What each symbol does to the items:
sata: ro>domo, da>riko, du>subu, ve>muri
viko: ro>biza, da>vifu, du>feli, ve>buzo
kano: ro>feli, da>nodo, du>vifu, ve>pavi
kizi: ro>seza, da>ruva, du>pogi, ve>subo
vove: ro>ruva, da>mepu, du>zazo, ve>seza
dama: ro>bese, da>nite, du>leru, ve>rebu
zudu: ro>meru, da>nozo, du>palo, ve>dege
tiba: ro>mini, da>sata, du>taku, ve>bipi
pude: ro>rasa, da>bipi, du>saki, ve>vuro
taro: ro>kena, da>fitu, du>pamo, ve>kano
dege: ro>maze, da>pubu, du>ligi, ve>pufo
bane: ro>bape, da>tiba, du>muri, ve>pude
mini: ro>muri, da>domo, du>tiba, ve>fife
fife: ro>saki, da>bane, du>bipi, ve>vibu
nite: ro>subo, da>seza, du>negi, ve>nevo
feli: ro>viko, da>meki, du>kano, ve>fali
muli: ro>fulu, da>fedi, du>lova, ve>vigu
nozo: ro>rato, da>reka, du>dilo, ve>pubu
lape: ro>belu, da>pegu, du>pitu, ve>subu
fali: ro>buzo, da>biza, du>pavi, ve>mafe
vibu: ro>fupe, da>pude, du>sole, ve>roro
bese: ro>nevo, da>subo, du>dama, ve>zoda
moko: ro>pufo, da>maze, du>reda, ve>fitu
pupo: ro>dilo, da>roro, du>reka, ve>zudu
futo: ro>zegu, da>dama, du>nevo, ve>midi
ladu: ro>fedi, da>ligo, du>mafe, ve>fulu
lova: ro>muli, da>ladu, du>mevo, ve>zise
zise: ro>vigu, da>fulu, du>naza, ve>mave
vigu: ro>vito, da>mepe, du>zise, ve>vile
pavi: ro>fali, da>viko, du>tume, ve>nizi
fugo: ro>fitu, da>pufo, du>limi, ve>kena
subo: ro>leru, da>tibu, du>nite, ve>futo
pamo: ro>taro, da>fugo, du>tifi, ve>vifu
mono: ro>roro, da>fupe, du>poto, ve>dilo
maze: ro>bani, da>viza, du>dege, ve>sumi
taku: ro>tiba, da>subu, du>domo, ve>bape
nevo: ro>futo, da>leru, du>bese, ve>mesu
kena: ro>nodo, da>tifi, du>taro, ve>feli
saki: ro>pude, da>bape, du>fife, ve>fupe
tume: ro>pavi, da>feli, du>biza, ve>ligo
vuvi: ro>zazo, da>mave, du>mepu, ve>pogi
tifi: ro>pamo, da>limi, du>fitu, ve>meki
pufo: ro>sumi, da>bani, du>moko, ve>tifi
limi: ro>fugo, da>moko, du>sumi, ve>taro
mepe: ro>naza, da>lova, du>fulu, ve>fire
mafe: ro>ladu, da>mena, du>nizi, ve>muli
meki: ro>vifu, da>taro, du>nodo, ve>biza
viza: ro>ligi, da>zudu, du>pubu, ve>reda
sumi: ro>limi, da>reda, du>pufo, ve>pamo
ligi: ro>dege, da>meru, du>viza, ve>moko
rofi: ro>mave, da>vigu, du>fire, ve>zazo
poto: ro>mono, da>vibu, du>vuro, ve>pupo
vuro: ro>poto, da>sole, du>fupe, ve>reka
mena: ro>ligo, da>pavi, du>buzo, ve>fedi
pogi: ro>kizi, da>vove, du>pipu, ve>nite
riko: ro>ronu, da>lape, du>doda, ve>taku
dilo: ro>nozo, da>gopo, du>pupo, ve>meru
seza: ro>tibu, da>pipu, du>kizi, ve>leru
sole: ro>vibu, da>saki, du>rasa, ve>mono
muri: ro>bane, da>taku, du>mini, ve>saki
pitu: ro>lape, da>midi, du>mase, ve>ronu
rasa: ro>sole, da>fife, du>pude, ve>poto
mevo: ro>lova, da>mafe, du>fedi, ve>naza
roro: ro>gopo, da>vuro, du>mono, ve>nozo
mave: ro>vile, da>vito, du>rofi, ve>vove
pegu: ro>mase, da>zoda, du>midi, ve>doda
rato: ro>palo, da>pupo, du>nozo, ve>viza
fupe: ro>vuro, da>rasa, du>vibu, ve>gopo
vifu: ro>kano, da>kena, du>meki, ve>tume
pipu: ro>pogi, da>zazo, du>ruva, ve>negi
fulu: ro>mepe, da>mevo, du>muli, ve>vito
bani: ro>reda, da>ligi, du>maze, ve>limi
ligo: ro>nizi, da>fali, du>mena, ve>mevo
fire: ro>rofi, da>zise, du>vito, ve>vuvi
tibu: ro>negi, da>pogi, du>seza, ve>dama
vile: ro>mepu, da>fire, du>mave, ve>ruva
nizi: ro>mafe, da>buzo, du>ligo, ve>lova
fedi: ro>mevo, da>nizi, du>ladu, ve>mepe
biza: ro>tume, da>kano, du>viko, ve>mena
zoda: ro>mesu, da>futo, du>rebu, ve>pitu
reda: ro>moko, da>dege, du>bani, ve>fugo
naza: ro>zise, da>muli, du>mepe, ve>rofi
belu: ro>doda, da>mase, du>lape, ve>sata
zegu: ro>rebu, da>bese, du>futo, ve>pegu
palo: ro>zudu, da>dilo, du>rato, ve>ligi
doda: ro>riko, da>pitu, du>belu, ve>domo
meru: ro>pubu, da>rato, du>zudu, ve>maze
fitu: ro>tifi, da>sumi, du>fugo, ve>nodo
gopo: ro>reka, da>poto, du>roro, ve>rato
mase: ro>pitu, da>mesu, du>pegu, ve>riko
bape: ro>bipi, da>mini, du>bane, ve>rasa
ruva: ro>pipu, da>vuvi, du>vove, ve>tibu
domo: ro>taku, da>ronu, du>sata, ve>bane
bipi: ro>fife, da>muri, du>bape, ve>sole
mepu: ro>vuvi, da>rofi, du>vile, ve>pipu
nodo: ro>meki, da>pamo, du>kena, ve>viko
mesu: ro>midi, da>zegu, du>zoda, ve>lape
negi: ro>nite, da>kizi, du>tibu, ve>bese
vito: ro>fire, da>naza, du>vigu, ve>mepu
midi: ro>pegu, da>rebu, du>mesu, ve>belu
ronu: ro>subu, da>belu, du>riko, ve>tiba
rebu: ro>zoda, da>nevo, du>zegu, ve>mase
pubu: ro>viza, da>palo, du>meru, ve>bani
reka: ro>pupo, da>mono, du>gopo, ve>palo
zazo: ro>vove, da>vile, du>vuvi, ve>kizi
subu: ro>sata, da>doda, du>ronu, ve>mini
leru: ro>dama, da>negi, du>subo, ve>zegu
buzo: ro>mena, da>tume, du>fali, ve>ladu

In the rows, 49 stands for zero.

The rows follow the links: the fewer symbols apart two items are, the more alike their rows tend to be.

Here are some items, each with a row of numbers. One shown again gets a slightly different row.
dege ->  68   70   55   62   77   60   49   69   63   62   21   63   62   41   60   49   20   63   56   55   56   33   65   40   63   24   41   70   35   56   14   69   57   59   33   36   54   81   70   36   51   47
taku ->  58   64   55   75   60   50   47   65   71   60   87   66   47   66   71   50   77   62   39   68   66   55   54   73   50   51   43   61   51   55   39   12   27   67   57   57   55   64   43   58   62   84
vove ->  16   35   42   35   31   55   38   49   35   26   71   22   37   41   45   51   59   40   54   44   63   70   20   62   33   62   67   47   58   52   90   45   37   65   67   60   52   26   40   69   64   65
doda ->  71   67   67   88   52   47   56   61   67   46   86   62   54   75   53   54   77   34   50   64   58   53   51   69   59   56   49   60   50   49   31   27   30   46   61   50   44   47   35   62   60   94
nite ->  34   31   46   41   22   37   53   28   38   37   77   39   38   60   38   51   81   34   42   45   41   64   35   57   38   76   57   29   66   40   82   29   42   36   65   61   43   17   26   61   46   52
fedi ->  48   43   53   44   40   56   51   45   32   22   22   27   60   39   20   54   23   18   73   33   43   46   34   31   57   46   66   48   45   45   51   97   66   31   48   38   39   30   50   51   48   45
mase ->  74   59   68   84   41   41   61   48   60   41   82   59   53   79   40   55   81   25   53   60   47   52   49   64   62   63   51   51   54   45   34   34   36   29   61   48   37   35   28   62   53   89
mesu ->  71   52   67   77   35   38   64   38   55   40   82   58   53   80   33   54   83   21   52   54   41   53   48   59   59   67   50   41   57   40   42   34   40   20   62   49   36   26   25   62   48   77
biza ->  32   33   35   15   44   50   45   35   29   49   13   36   48   27   40   47   22   54   50   31   38   45   48   28   43   46   52   36   49   47   67   78   72   45   39   47   52   46   59   37   37    5
naza ->  40   49   54   52   41   63   42   60   36   12   38   19   58   39   27   54   28   18   76   39   62   56   22   47   55   45   73   62   44   51   60   89   51   48   57   41   42   30   49   64   64   71
vuro ->  65   53   47   49   59   34   60   36   61   87   53   82   45   61   68   45   68   78   25   59   35   39   79   45   49   53   25   36   54   46   34   15   53   44   38   54   54   70   50   32   31   25
pitu ->  74   61   68   87   45   43   61   51   63   43   84   61   54   79   42   55   80   27   52   61   50   53   49   65   61   59   51   54   52   46   31   32   33   32   62   48   39   37   30   62   55   91
buzo ->  41   35   43   24   40   49   50   34   29   39   12   33   54   33   28   49   22   37   60   30   34   44   43   26   49   48   57   37   48   43   59   88   74   31   41   42   44   36   55   40   37   15
vifu ->  25   35   30   12   52   54   40   44   35   55   14   37   45   20   53   45   20   70   47   37   46   46   50   32   38   40   50   43   47   52   68   68   65   62   37   50   58   58   67   37   42    7
viko ->  30   33   34   13   46   50   44   37   30   52   12   36   47   26   44   46   22   59   50   34   38   45   49   29   40   46   51   38   50   49   67   74   70   49   39   49   53   50   62   37   38    3
bape ->  51   57   46   59   59   45   47   56   67   75   79   71   40   62   78   46   76   78   28   67   58   53   62   68   42   53   34   52   54   54   47    1   31   71   51   62   60   69   48   50   55   61
mafe ->  47   41   50   38   39   53   52   40   31   27   17   29   58   40   21   52   22   23   69   31   40   44   38   29   56   46   63   43   45   44   54   96   68   27   47   38   39   31   50   47   44   34
moko ->  50   64   46   50   76   65   40   73   60   59   20   53   57   30   66   48   14   70   56   51   64   39   58   44   57   23   44   72   35   60   29   68   57   73   35   39   59   83   77   38   57   44
tifi ->  30   49   35   27   67   64   36   64   47   59   18   41   48   19   66   46   14   78   49   45   61   45   51   40   41   28   48   61   41   59   56   65   58   79   36   49   64   75   76   39   54   25
roro ->  73   55   51   52   61   36   63   37   62   85   43   82   50   62   60   46   59   70   30   58   30   34   81   42   55   49   24   38   50   44   25   28   58   36   35   49   50   69   51   30   29   24

Each walk starts at a row. The symbols on each line, taken left to right, move it on to the next item.
Answer with the item's row; about right is enough.
---
 25   29   42   34   23   43   45   34   35   35   77   32   35   52   43   51   75   38   43   45   49   69   29   59   33   71   60   33   64   45   89   32   39   48   66   64   48   20   30   63   52   54
ve du da du ve du ve da ro  52   36   54   53   24   32   59   26   43   40   79   47   44   71   33   52   84   26   43   48   35   59   43   55   46   76   53   28   64   39   65   31   44   22   64   57   37   16   22   59   42   56
ro da da da ve ro du da da  20   31   40   33   25   47   41   41   35   30   76   27   35   47   44   50   69   41   47   44   56   71   25   61   33   69   64   37   62   47   91   36   37   57   66   64   49   23   35   67   57   57
---
 52   56   49   61   61   46   47   59   68   72   82   71   40   62   78   48   76   75   30   67   60   55   61   70   44   52   36   55   52   55   44    3   30   72   53   60   60   69   47   52   56   65
du du ro du du da ve ve ve du  59   51   45   47   59   35   56   39   61   87   59   79   42   61   72   44   72   82   20   60   37   43   76   53   45   53   25   38   55   48   40    9   48   51   41   59   57   70   49   36   35   28
ro ro da du ro ro ro du da  52   53   44   49   58   39   52   46   65   85   69   76   39   60   76   43   75   82   23   64   46   49   71   60   42   54   27   42   55   51   45    2   41   62   45   62   59   71   48   42   43   41
---
 54   53   43   48   57   38   53   43   63   86   67   77   40   60   76   45   73   82   22   62   44   48   73   59   42   55   26   41   56   50   45    4   43   59   45   60   58   70   48   40   39   37
da ro da ve ro du da du ro du  50   56   46   56   60   43   49   54   68   78   77   73   40   60   78   46   77   79   26   66   54   53   65   66   41   53   31   49   54   54   47    2   35   70   49   61   60   70   50   48   50   55
du ro ve ve da ve ro du da  68   53   48   49   60   35   61   36   62   88   50   81   45   62   65   45   66   75   26   57   32   37   80   45   51   52   25   36   53   47   31   20   55   41   38   53   51   68   50   32   30   23
---
 31   46   50   50   40   64   38   61   37   11   49   18   51   36   34   54   34   23   72   41   68   62   19   53   49   47   75   63   46   54   68   79   44   58   61   46   46   31   49   67   69   75
da da ve ro ro da  36   48   53   51   40   63   41   61   37   12   43   19   55   38   30   55   30   21   76   38   64   58   22   50   52   45   75   61   44   52   63   86   48   52   59   42   44   30   49   65   66   72
du du ro du du da ve ve ve du  18   37   43   39   33   59   34   56   37   22   67   20   42   39   44   52   52   36   59   43   67   70   18   61   36   58   70   53   55   53   86   53   37   66   67   58   51   28   43   69   68   70
---
 67   66   63   84   55   49   54   64   69   50   86   64   51   72   59   53   77   44   49   68   62   55   51   71   56   54   48   63   49   52   33   22   26   54   60   50   48   53   39   62   62   95
ve ve ve ro ve du ro ve  81   64   57   62   68   43   62   47   62   77   30   80   60   59   54   48   43   61   43   56   33   29   80   38   66   39   30   49   42   47   11   51   62   33   33   40   47   71   58   30   33   31
du da ro ro du ro da du  71   55   49   51   59   34   61   36   61   87   46   82   48   64   62   44   62   73   27   57   31   35   81   44   52   50   24   37   51   45   27   25   57   39   36   51   52   69   51   31   28   24
---
 36   33   40   18   41   49   49   33   29   44   11   35   51   31   34   48   22   47   53   31   35   44   46   26   46   46   54   37   50   45   63   83   72   36   40   44   47   40   58   38   36    9
da du ve du da da da  26   41   32   17   60   59   36   54   41   58   17   39   46   19   61   46   18   77   46   41   54   47   50   37   38   36   48   52   45   56   64   66   62   74   37   50   63   68   72   36   48   14
da da da ro ro ro ro du  39   58   40   36   73   65   35   70   53   59   19   46   52   23   68   47   14   76   52   48   65   43   54   44   48   25   48   69   38   61   42   66   56   80   35   45   64   81   78   39   57   36
---
 60   68   51   56   77   64   45   72   60   60   19   58   60   36   64   48   17   67   57   55   61   36   61   42   59   23   44   72   35   58   22   70   56   67   34   38   57   83   74   38   54   47
ve ro ve ro ve da du du ro  25   38   31   13   54   56   39   48   37   56   15   39   45   21   57   45   18   73   46   38   50   48   49   35   38   38   47   45   47   53   66   67   65   68   37   52   60   62   68   37   43    8
du ro ro da du ve  27   34   32   12   48   52   40   42   34   54   14   37   45   22   51   45   20   67   47   36   44   47   50   31   39   42   49   42   49   50   68   70   68   57   38   50   57   56   65   37   40    4
---
 63   44   60   65   28   34   64   32   49   40   80   53   48   76   32   54   85   22   48   51   36   55   47   56   54   72   51   33   60   38   51   33   44   18   63   53   35   19   22   59   41   67
ve ve du ve da da ro du  74   63   68   88   47   44   59   54   64   42   84   61   55   78   45   54   79   29   54   63   53   53   49   66   61   58   51   55   52   47   31   31   33   36   61   48   40   41   31   62   57   93
du da du ve ro du da  74   58   67   82   40   42   64   46   58   41   83   60   54   81   38   54   80   23   53   59   45   52   49   62   62   63   52   48   55   43   35   35   37   25   62   48   36   32   26   61   51   85
